Here is a tiny trained network, its code and every weight. The questions are about switching its units off for an input and a target symbol, where a switched-off unit gives its printed mean instead of its output.

import numpy as np


def w(rows, s, z=0):
    codes = np.array(rows[::2]) - 128.0
    scale = np.full(codes.shape[1], s)
    scale[-1] = z or s
    return codes * scale


def f(y):
    return y / 2 * (1 + np.tanh(0.7978845608 * (y + 0.044715 * y**3)))


def softmax(a):
    e = np.exp(a - a.max(-1, keepdims=True))
    return e / e.sum(-1, keepdims=True)


def log_softmax(a):
    a = a - a.max(-1, keepdims=True)
    return a - np.log(np.exp(a).sum(-1, keepdims=True))


def net(x, mask):
    ids = ['αβγζηξπτφ'.index(c) for c in x.split()]
    T = len(ids)
    res = E[ids] + P[:T]
    r = res
    for j in range(2):
        rows = slice(4 * j, 4 * j + 4)
        q, k, v = (r @ M[0][rows].T for M in (Q, K, V))
        z = softmax(np.where(np.tri(T) > 0, q @ k.T / 4**0.5, -1e9)) @ v
        o = O[0][rows]
        res = res + np.where(mask[j], z, o[:, -1]) @ o[:, :-1]
    y = f(res @ A[0][:, :-1].T + A[0][:, -1])
    res = res + np.where(mask[2:18], y, B[0][:, -1]) @ B[0][:, :-1]
    return log_softmax(res[-1] @ U[:, :-1].T + U[:, -1])


Q, K, V, O, A, B = {}, {}, {}, {}, {}, {}
E = w([
[85,191,198],'α',
[147,74,179],'β',
[70,215,215],'γ',
[242,184,32],'ζ',
[70,220,250],'η',
[156,74,180],'ξ',
[35,186,78],'π',
[122,30,155],'τ',
[135,15,201],'φ',
],0.015)
P = w([
[247,174,35],'0',
[189,225,93],'1',
[159,238,116],'2',
[140,218,127],'3',
[124,202,136],'4',
[108,185,138],'5',
[97,161,139],'6',
[80,138,143],'7',
[70,113,147],'8',
[56,85,156],'9',
[42,54,152],'10',
[37,31,169],'11',
[26,2,165],'12',
],0.0082)
Q[0] = w([
[100,175,193],'h1',
[212,121,108],'h1',
[191,110,100],'h1',
[166,110,142],'h1',
[57,177,192],'h2',
[51,183,147],'h2',
[250,111,77],'h2',
[113,176,199],'h2',
],0.017)
K[0] = w([
[98,147,179],'h1',
[44,181,54],'h1',
[130,155,76],'h1',
[155,150,111],'h1',
[14,67,146],'h2',
[68,84,174],'h2',
[191,173,108],'h2',
[7,79,90],'h2',
],0.014)
V[0] = w([
[205,165,147],'h1',
[102,136,127],'h1',
[163,163,76],'h1',
[150,59,130],'h1',
[186,155,181],'h2',
[123,137,245],'h2',
[100,163,110],'h2',
[142,107,121],'h2',
],0.012)
O[0] = w([
[136,120,107,191],'h1',
[86,164,119,124],'h1',
[147,59,153,77],'h1',
[158,177,174,105],'h1',
[147,120,196,188],'h2',
[196,115,174,253],'h2',
[72,2,117,128],'h2',
[130,196,108,110],'h2',
],0.0091,0.005)
A[0] = w([
[137,93,185,109],'n1',
[73,105,189,139],'n2',
[185,122,83,180],'n3',
[143,80,143,182],'n4',
[209,71,45,9],'n5',
[168,73,99,152],'n6',
[123,92,127,152],'n7',
[92,168,49,105],'n8',
[152,167,118,159],'n9',
[101,82,107,109],'n10',
[107,116,78,108],'n11',
[158,130,186,95],'n12',
[112,213,102,127],'n13',
[6,155,109,146],'n14',
[116,181,115,126],'n15',
[95,116,141,128],'n16',
],0.015,0.011)
B[0] = w([
[142,168,114,229],'n1',
[157,142,47,254],'n2',
[87,48,163,162],'n3',
[135,157,174,235],'n4',
[78,254,66,146],'n5',
[94,118,168,185],'n6',
[155,179,201,168],'n7',
[160,175,159,164],'n8',
[90,92,179,165],'n9',
[154,151,177,143],'n10',
[127,138,95,141],'n11',
[130,137,104,221],'n12',
[64,81,124,191],'n13',
[164,70,102,202],'n14',
[58,128,136,161],'n15',
[166,115,116,148],'n16',
],0.0098,0.0087)
U = w([
[81,72,151,145],'α',
[168,46,84,236],'β',
[195,172,167,250],'γ',
[54,136,207,11],'ζ',
[161,137,138,66],'η',
[175,30,255,193],'ξ',
[130,187,119,41],'π',
[163,145,163,4],'τ',
[178,185,151,131],'φ',
],0.0082,0.0033)

Each question gives the input, a string of symbols that net reads in full, and the target symbol t.
The units are the heads (4 rows each of Q, K, V and O) and the neurons (one row each of A and B). Each row of codes is followed by its name. A weight is (code - 128) times the scale printed after its matrix; where a second scale follows, it is the last column's (O, A, B and U).
mask holds one flag per unit, heads first, then neurons. A switched-off unit (its flag False) gives its mean, the last column of its rows in O or B, instead of its output. The means were averaged over made-up inputs and are rounded, as every weight is.
A unit's drop is (log p(t) with every unit on - log p(t) with that unit switched off) / (log p(t) with every unit on - log p(t) with every unit switched off).
The circuit of an input: a set's keep is (log p(t) with only the set's units on - log p(t) with every unit switched off) / (log p(t) with every unit on - log p(t) with every unit switched off). Starting from the 12 units with the biggest drops (on a tie, the unit counted first), units are removed one at a time, each time the one whose removal leaves the highest keep (on an exact tie, the one counted first), for as long as the keep stays at least 0.8.
circuit, biggest first: the units of the circuit, biggest drop first
top k neurons: the k neurons with the biggest drops, biggest first
heads that matter: for each layer, one digit per head in row order, 1 if its drop is at least 0.15 and else 0, layers parted by /
drop of u: that unit's drop, to one decimal
input τ η π γ α α ξ φ ζ γ β τ, target γ: heads that matter => 10
input α φ α τ α, target ζ: heads that matter => 01
input γ ζ π α α η φ γ, target ζ: circuit, biggest first => [h1 n13 n15]
input β η φ β β φ β η ξ η α φ α, target ζ: circuit, biggest first => [h2 h1 n13 n15]
input φ γ ξ, target ξ: top 3 neurons => [n2 n5 n3]
input γ π γ, target β: heads that matter => 01
input τ β ξ η φ η, target ζ: top neuron => [n13]
input φ α ξ ζ ζ τ π, target α: circuit, biggest first => [n13 n14 n15 h2]
input β ζ ξ η η η φ ζ ξ β, target γ: heads that matter => 00
input ζ α β, target ξ: circuit, biggest first => [h1 n2]
input τ β α, target α: heads that matter => 01
input α α η γ φ η, target ζ: heads that matter => 11
input φ τ α τ ξ π, target α: heads that matter => 10
input γ ζ α α φ β τ ξ η β η φ ζ, target ζ: top 2 neurons => [n5 n6]
input γ α τ ζ β α τ ξ γ ξ φ φ, target γ: heads that matter => 00
input α ξ ζ α β ζ π, target β: heads that matter => 01
input τ β ζ φ γ β ξ η β ξ, target γ: heads that matter => 00
input α β τ ξ φ β π η γ, target β: top 2 neurons => [n14 n2]
input β β η τ η, target α: top 2 neurons => [n13 n14]
input ξ ξ φ η φ, target γ: top 2 neurons => [n1 n13]
input ζ ζ τ η π γ φ ξ φ α π η, target β: top 2 neurons => [n14 n2]
input π β β ξ η η π, target β: drop of h2 => 0.3
input ζ ζ α φ γ, target ζ: drop of h2 => 0.4
input β π φ η α φ ζ α α π τ γ, target α: drop of h1 => 0.2
input η ξ τ π γ ξ α η φ β α η α, target γ: drop of n1 => 0.0
input φ ζ α φ α φ ξ β α ξ α η α, target γ: top neuron => [n13]
